Here is a tiny trained network, its code and every weight. The questions are about switching its units off for an input and a target symbol, where a switched-off unit gives its printed mean instead of its output.

import numpy as np


def w(rows, s, z=0):
    codes = np.array(rows[::2]) - 128.0
    scale = np.full(codes.shape[1], s)
    scale[-1] = z or s
    return codes * scale


def f(y):
    return np.maximum(y, 0)


def softmax(a):
    e = np.exp(a - a.max(-1, keepdims=True))
    return e / e.sum(-1, keepdims=True)


def log_softmax(a):
    a = a - a.max(-1, keepdims=True)
    return a - np.log(np.exp(a).sum(-1, keepdims=True))


def net(x, mask):
    ids = ['ΓΘΛΦβεστψω'.index(c) for c in x.split()]
    T = len(ids)
    res = E[ids] + P[:T]
    r = res
    for j in range(2):
        rows = slice(2 * j, 2 * j + 2)
        q, k, v = (r @ M[0][rows].T for M in (Q, K, V))
        z = softmax(np.where(np.tri(T) > 0, q @ k.T / 2**0.5, -1e9)) @ v
        o = O[0][rows]
        res = res + np.where(mask[j], z, o[:, -1]) @ o[:, :-1]
    y = f(res @ A[0][:, :-1].T + A[0][:, -1])
    res = res + np.where(mask[2:6], y, B[0][:, -1]) @ B[0][:, :-1]
    return log_softmax(res[-1] @ U[:, :-1].T + U[:, -1])


Q, K, V, O, A, B = {}, {}, {}, {}, {}, {}
E = w([
[168,131,81,157,151,136],'Γ',
[122,128,140,177,149,123],'Θ',
[70,132,102,176,132,141],'Λ',
[69,117,197,128,71,138],'Φ',
[144,93,89,169,130,159],'β',
[90,113,85,174,147,161],'ε',
[108,108,48,140,118,82],'σ',
[157,139,81,109,56,122],'τ',
[146,196,128,119,121,187],'ψ',
[72,253,173,110,177,86],'ω',
],0.018)
P = w([
[30,62,251,148,52,142],'0',
[65,23,158,102,45,151],'1',
[56,27,114,125,4,176],'2',
[59,60,154,186,34,153],'3',
[79,56,143,224,21,152],'4',
[93,62,120,230,28,147],'5',
[112,80,132,254,37,138],'6',
[132,85,69,214,32,146],'7',
[140,107,83,233,60,146],'8',
[152,125,84,237,85,111],'9',
[159,163,77,229,94,110],'10',
[138,144,60,155,139,143],'11',
[153,128,124,99,171,233],'12',
],0.0064)
Q[0] = w([
[197,186,173,2,230,122],'H1',
[85,129,7,221,45,185],'H1',
[66,114,166,143,157,108],'H2',
[67,104,58,226,7,175],'H2',
],0.0095)
K[0] = w([
[15,34,253,46,161,89],'H1',
[162,217,126,145,195,48],'H1',
[194,169,61,139,100,100],'H2',
[150,254,39,202,129,97],'H2',
],0.0067)
V[0] = w([
[62,50,118,148,230,121],'H1',
[90,109,58,147,86,1],'H1',
[75,73,197,207,55,99],'H2',
[241,65,133,198,74,160],'H2',
],0.0098)
O[0] = w([
[85,112,62,251,67,34,118],'H1',
[78,27,177,90,239,94,170],'H1',
[53,135,95,73,124,93,254],'H2',
[165,69,74,107,58,163,168],'H2',
],0.014,0.0084)
A[0] = w([
[155,106,141,187,87,144,70],'N1',
[160,100,190,121,89,93,165],'N2',
[185,144,79,248,138,52,59],'N3',
[139,156,176,143,148,119,7],'N4',
],0.013,0.011)
B[0] = w([
[154,143,171,85,46,138,139],'N1',
[129,151,7,177,191,123,193],'N2',
[113,169,121,156,122,149,253],'N3',
[94,88,111,108,73,137,139],'N4',
],0.013,0.0022)
U = w([
[134,130,138,133,65,159,132],'Γ',
[140,138,154,125,92,125,72],'Θ',
[102,149,74,108,139,113,55],'Λ',
[82,132,165,89,61,151,8],'Φ',
[157,80,118,131,34,116,57],'β',
[103,146,2,191,146,189,143],'ε',
[165,31,112,138,174,52,12],'σ',
[142,38,189,38,123,165,169],'τ',
[159,244,77,105,94,231,192],'ψ',
[150,252,186,135,207,91,254],'ω',
],0.0076,0.0075)

Each question gives the input, a string of symbols that net reads in full, and the target symbol t.
The units are the heads (2 rows each of Q, K, V and O) and the neurons (one row each of A and B). Each row of codes is followed by its name. A weight is (code - 128) times the scale printed after its matrix; where a second scale follows, it is the last column's (O, A, B and U).
mask holds one flag per unit, heads first, then neurons. A switched-off unit (its flag False) gives its mean, the last column of its rows in O or B, instead of its output. The means were averaged over made-up inputs and are rounded, as every weight is.
A unit's drop is (log p(t) with every unit on - log p(t) with that unit switched off) / (log p(t) with every unit on - log p(t) with every unit switched off).
The circuit of an input: a set's keep is (log p(t) with only the set's units on - log p(t) with every unit switched off) / (log p(t) with every unit on - log p(t) with every unit switched off). Starting from all 6 units, units are removed one at a time, each time the one whose removal leaves the highest keep (on an exact tie, the one counted first), for as long as the keep stays at least 0.8.
units of the circuit, in order: the units of the circuit, biggest drop first
top k neurons: the k neurons with the biggest drops, biggest first
heads that matter: for each layer, one digit per head in row order, 1 if its drop is at least 0.15 and else 0, layers parted by /
drop of u: that unit's drop, to one decimal
input Θ ε τ ε τ Λ τ Λ β, target τ: units of the circuit, in order => H1
input ε ε ε ε ε ε τ ψ ε τ ε ε, target τ: units of the circuit, in order => H1, N2
input β Λ β τ ε Θ, target τ: units of the circuit, in order => H1, H2
input ε ω β ε ε ω Φ, target ω: heads that matter => 01
input ε Λ ε Λ ε ε Λ ε ε Φ Γ Φ Φ, target ε: units of the circuit, in order => N2, H1
input ψ ε τ ε Λ, target τ: units of the circuit, in order => H1, N2
input ε ε Φ, target ε: heads that matter => 10
input Γ Λ Λ σ Γ ε τ σ ψ ω Φ, target ω: heads that matter => 11
input ψ ψ Λ Θ, target ψ: heads that matter => 10
input ε τ σ ψ ψ τ, target ψ: heads that matter => 10
input β Φ β, target β: heads that matter => 11
input ε ε Λ Φ Λ β ε τ Λ β, target τ: top 2 neurons => N2, N3
input ψ ε ψ, target ψ: drop of H1 => 1.1
input ε β ε ψ Φ Θ ε β ε σ, target σ: drop of H1 => 1.0
input Λ ε ψ ω ε β, target ω: drop of H2 => 1.0
input τ ψ ψ β τ ω Θ, target ω: units of the circuit, in order => H2
